Below are the code and all the weights of a small trained network. Each question names an input and a target symbol and asks about switching units off, where a switched-off unit gives its printed mean instead of its output.

import numpy as np


def w(rows, s, z=0):
    codes = np.array(rows[::2]) - 128.0
    scale = np.full(codes.shape[1], s)
    scale[-1] = z or s
    return codes * scale


def f(y):
    return np.maximum(y, 0)


def softmax(a):
    e = np.exp(a - a.max(-1, keepdims=True))
    return e / e.sum(-1, keepdims=True)


def log_softmax(a):
    a = a - a.max(-1, keepdims=True)
    return a - np.log(np.exp(a).sum(-1, keepdims=True))


def net(x, mask):
    ids = ['ΘΩαβγδεζηλστφψ'.index(c) for c in x.split()]
    T = len(ids)
    res = E[ids] + P[:T]
    u = 0
    for l in range(2):
        q, k, v = (res @ M[l].T for M in (Q, K, V))
        z = softmax(np.where(np.tri(T) > 0, q @ k.T / 2**0.5, -1e9)) @ v
        res = res + np.where(mask[u], z, O[l][:, -1]) @ O[l][:, :-1]
        u += 1
        y = f(res @ A[l][:, :-1].T + A[l][:, -1])
        res = res + np.where(mask[u : u + 8], y, B[l][:, -1]) @ B[l][:, :-1]
        u += 8
    return log_softmax(res[-1] @ U[:, :-1].T + U[:, -1])


Q, K, V, O, A, B = {}, {}, {}, {}, {}, {}
E = w([
[211,140,169,206],'Θ',
[196,134,51,84],'Ω',
[95,212,193,163],'α',
[48,81,95,219],'β',
[192,88,207,247],'γ',
[40,214,213,142],'δ',
[70,73,25,232],'ε',
[62,184,8,93],'ζ',
[180,135,170,164],'η',
[103,191,229,251],'λ',
[89,124,4,183],'σ',
[192,199,119,74],'τ',
[93,148,236,231],'φ',
[241,40,141,128],'ψ',
],0.015)
P = w([
[30,87,157,93],'0',
[181,145,112,248],'1',
[184,137,112,248],'2',
[183,142,109,249],'3',
[181,142,111,252],'4',
[181,147,108,254],'5',
[180,147,110,254],'6',
[162,162,113,252],'7',
],0.0085)
Q[0] = w([
[142,134,4,20],'0.h0',
[66,68,108,209],'0.h0',
],0.012)
K[0] = w([
[210,252,47,185],'0.h0',
[23,94,110,137],'0.h0',
],0.012)
V[0] = w([
[244,235,65,185],'0.h0',
[14,254,153,177],'0.h0',
],0.0067)
O[0] = w([
[243,220,120,196,86],'0.h0',
[183,5,146,68,254],'0.h0',
],0.012,0.0086)
A[0] = w([
[235,141,189,171,149],'0.n0',
[140,159,218,91,153],'0.n1',
[202,71,255,143,254],'0.n2',
[48,77,33,219,124],'0.n3',
[133,85,181,196,165],'0.n4',
[155,105,222,113,183],'0.n5',
[120,140,226,167,81],'0.n6',
[85,84,122,177,145],'0.n7',
],0.0095,0.006)
B[0] = w([
[66,176,126,175,186],'0.n0',
[238,126,173,192,149],'0.n1',
[80,192,170,98,249],'0.n2',
[134,77,47,178,168],'0.n3',
[127,155,254,146,198],'0.n4',
[160,179,201,111,193],'0.n5',
[169,191,176,182,154],'0.n6',
[56,84,122,155,179],'0.n7',
],0.0078,0.02)
Q[1] = w([
[232,156,2,95],'1.h0',
[46,232,201,107],'1.h0',
],0.0068)
K[1] = w([
[255,172,98,178],'1.h0',
[96,170,118,61],'1.h0',
],0.0092)
V[1] = w([
[7,130,90,53],'1.h0',
[160,92,172,254],'1.h0',
],0.0067)
O[1] = w([
[170,63,123,185,151],'1.h0',
[7,107,107,81,254],'1.h0',
],0.015,0.0079)
A[1] = w([
[145,203,135,97,118],'1.n0',
[160,90,96,55,165],'1.n1',
[160,170,185,76,74],'1.n2',
[193,67,158,129,38],'1.n3',
[156,77,55,111,116],'1.n4',
[102,171,10,81,134],'1.n5',
[68,129,178,185,3],'1.n6',
[156,118,51,38,117],'1.n7',
],0.013)
B[1] = w([
[124,128,30,130,180],'1.n0',
[164,176,169,243,133],'1.n1',
[231,199,50,86,191],'1.n2',
[69,108,32,79,174],'1.n3',
[167,222,226,92,149],'1.n4',
[223,62,226,161,197],'1.n5',
[139,91,62,73,250],'1.n6',
[169,68,2,125,138],'1.n7',
],0.0081,0.025)
U = w([
[119,137,5,118,76],'Θ',
[162,170,168,197,188],'Ω',
[186,162,201,115,111],'α',
[118,85,9,124,54],'β',
[77,149,113,128,100],'γ',
[172,93,74,86,92],'δ',
[113,109,167,170,185],'ε',
[200,91,43,168,117],'ζ',
[118,167,145,150,248],'η',
[135,152,96,86,75],'λ',
[166,126,247,177,150],'σ',
[170,163,50,137,96],'τ',
[119,133,206,109,107],'φ',
[116,133,49,183,176],'ψ',
],0.014,0.011)

Each question gives the input, a string of symbols that net reads in full, and the target symbol t.
The units are the heads (2 rows each of Q, K, V and O) and the neurons (one row each of A and B). Each row of codes is followed by its name. A weight is (code - 128) times the scale printed after its matrix; where a second scale follows, it is the last column's (O, A, B and U).
mask holds one flag per unit, layer by layer, with each layer's heads first. A switched-off unit (its flag False) gives its mean, the last column of its rows in O or B, instead of its output. The means were averaged over made-up inputs and are rounded, as every weight is.
A unit's drop is (log p(t) with every unit on - log p(t) with that unit switched off) / (log p(t) with every unit on - log p(t) with every unit switched off).
The circuit of an input: a set's keep is (log p(t) with only the set's units on - log p(t) with every unit switched off) / (log p(t) with every unit on - log p(t) with every unit switched off). Starting from the 12 units with the biggest drops (on a tie, the unit counted first), units are removed one at a time, each time the one whose removal leaves the highest keep (on an exact tie, the one counted first), for as long as the keep stays at least 0.8.
units of the circuit, in order: the units of the circuit, biggest drop first
unit that matters most: the unit with the biggest drop
k most important neurons: the k neurons with the biggest drops, biggest first
top k neurons in layer l: the k neurons of layer l with the biggest drops, biggest first
input ε Ω δ δ λ λ δ τ, target τ: unit that matters most => 1.n0
input ζ β ζ δ λ Ω α, target ζ: units of the circuit, in order => 1.h0, 1.n3
input δ ζ δ β δ δ τ Θ, target δ: top 2 neurons in layer 1 => 1.n3, 1.n2
input σ ε α Ω δ Θ, target σ: 3 most important neurons => 0.n1, 0.n2, 0.n6
input ζ α ε Θ, target ζ: top 2 neurons in layer 1 => 1.n3, 1.n5
input ζ ψ σ α Ω γ γ σ, target σ: top 2 neurons in layer 1 => 1.n5, 1.n6
input ψ Θ λ φ η ζ, target ζ: top 2 neurons in layer 1 => 1.n5, 1.n7
input ψ γ λ, target ψ: units of the circuit, in order => 0.h0, 0.n3, 0.n2
input β ε δ β δ δ, target β: units of the circuit, in order => 0.h0, 1.h0, 1.n5, 1.n6
input ε φ α η, target ε: top 2 neurons in layer 1 => 1.n2, 1.n0
input β σ Ω δ τ ζ φ, target β: units of the circuit, in order => 0.h0, 1.h0, 1.n3, 1.n5
input γ τ δ Θ ψ α Ω λ, target γ: 2 most important neurons => 1.n2, 0.n2
input Ω ζ η ψ Ω, target Ω: units of the circuit, in order => 1.n6, 0.h0
input Ω Θ α φ, target Ω: most important neuron => 1.n5
input φ δ ζ α β, target β: top 2 neurons in layer 0 => 0.n7, 0.n4
input ζ δ δ δ δ, target ζ: 2 most important neurons => 1.n3, 0.n1
input σ δ Ω η, target σ: top 3 neurons in layer 0 => 0.n1, 0.n2, 0.n6
input Θ σ α α λ, target Θ: 2 most important neurons => 1.n6, 1.n0
input τ φ γ ε α, target τ: top 3 neurons in layer 1 => 1.n0, 1.n2, 1.n5
input δ Θ α ε φ ψ η, target δ: 2 most important neurons => 1.n3, 0.n5
input σ α τ ζ β δ β, target β: unit that matters most => 0.n2
input ε Θ α α λ Θ λ, target ε: 2 most important neurons => 1.n6, 1.n5
input β ψ δ, target β: top 3 neurons in layer 1 => 1.n5, 1.n3, 1.n6
